x =
[[151 129 148 146 128 131 128 147 130 119 139 147 127 132 127 128]
 [128 141 126 133 143 140 128 133 143 109 118 128 148 109 149 128]
 [130 116 133 125 113 117 128 125 113 144 140 130 108 148 106 128]]
The largest entry -> 151
The 3rd entry on the diagonal from the top-right corner: 148
What is the top entry of the column that holds the smallest entry? 127
The entry just right of 118: 128
What is the entry just right of the largest entry? 129
The last entry, reading row by row: 128
What is the top-right entry? 128
What is the 2nd entry on the main diagonal? 141
The second entry on the diagonal from the top-right corner: 149
What is the third entry in reading order? 148
What is the entry directly below 131? 140
What is the entry directly below 126? 133
What is the smallest entry in the first column? 128
What is the smallest entry in the last row? 106
What is the entry in the bottom-left corner? 130
What is the fifth entry from the end, reading row by row? 130

Read these off the array that follows. Rows and columns are numbered from 1.
1) Read off the entry in the top-right corner.
2) Read off the entry in the bottom-left corner.
3) Read off the entry in row 1 and column 2.
4) Read off the entry at row 2, column 1.
5) Read off the entry directly above 142.
6) Read off the entry directly above 122.
7) Read off the entry just left of 145.
8) Read off the entry directly above 144.
[[134, 129, 140, 126, 124],
 [140, 153, 128, 150, 151],
 [134, 122, 145, 134, 137],
 [135, 127, 143, 133, 133],
 [134, 127, 141, 127, 125],
 [136, 129, 142, 126, 123],
 [136, 126, 144, 134, 135]]
1) 124
2) 136
3) 129
4) 140
5) 141
6) 153
7) 122
8) 142

[[128 136 127 126 126 143 128 117 138 142 125 115 128 142 117]
 [128 132 129 126 140 136 129 121 131 140 124 117 129 137 119]
 [128 129 128 119 141 131 127 116 130 124 135 143 128 130 130]
 [128 125 128 121 137 122 128 127 125 117 137 149 128 123 139]
 [128 125 128 133 112 122 129 140 132 137 129 136 128 115 144]
 [128 122 126 127 142 118 125 135 123 143 126 124 129 118 126]
 [128 133 128 130 116 137 128 122 141 150 127 126 128 129 130]
 [128 120 128 125 145 112 127 138 118 139 126 122 128 115 120]]
The entry in the top-right corner -> 117
Read off the entry in the bottom-left corner.
128
The 4th entry in reading order: 126
The 3rd entry in reading order is 127
Read off the last entry, reading row by row.
120
The second entry on the diagonal from the top-right corner -> 137
The 3rd entry on the diagonal from the top-right corner: 128
The entry just left of the largest entry: 141
The largest entry in the last column -> 144
Read off the entry in the top-left corner.
128
Read off the largest entry in the last row.
145
The 2nd entry, reading row by row: 136
Read off the entry directly below the largest entry.
139
The 3rd entry on the main diagonal: 128
The smallest entry in the last row: 112
Read off the largest entry in the first row.
143

M = [[127, 126, 129, 128, 130, 130, 128, 126, 128, 128], [146, 126, 122, 119, 125, 144, 121, 139, 136, 124], [132, 129, 131, 132, 130, 122, 128, 128, 124, 130], [136, 127, 124, 123, 126, 135, 125, 132, 132, 126], [127, 126, 122, 136, 125, 138, 131, 126, 119, 124], [129, 132, 135, 128, 123, 133, 125, 123, 126, 124], [132, 134, 122, 132, 125, 130, 128, 128, 128, 126], [129, 127, 133, 141, 130, 122, 140, 132, 128, 133], [134, 126, 124, 128, 136, 127, 125, 123, 130, 128], [127, 129, 129, 128, 128, 127, 128, 128, 128, 128], [127, 129, 129, 123, 126, 127, 131, 128, 128, 128], [125, 129, 118, 101, 126, 138, 106, 119, 126, 118], [127, 127, 129, 128, 128, 130, 128, 128, 128, 128], [127, 120, 133, 128, 133, 133, 125, 121, 128, 123]]
Report the minimum.
Answer: 101
The maximum is 146
Report the entry just left of 144.
Answer: 125
Report the entry just left of the smallest entry.
Answer: 118

Questions about the table below.
1) Give the 2nd entry on the main diagonal.
2) Give the entry in the top-right corner.
3) Give the smallest entry in the first column.
4) Give the first entry, reading row by row.
5) Give the bottom-right entry.
6) Give the third entry, reading row by row.
7) Give the entry just left of the largest entry.
8) Give the entry just right of 137.
[[136 129 133 131 125 123 122 140 129 114 144 129 133 126 136 145]
 [128 124 133 148 127 127 126 132 126 118 145 128 120 127 141 130]
 [134 128 133 137 125 124 123 139 129 115 146 129 128 127 139 140]
 [122 124 131 152 131 127 130 123 121 122 138 124 115 125 138 124]]
1) 124
2) 145
3) 122
4) 136
5) 124
6) 133
7) 131
8) 125
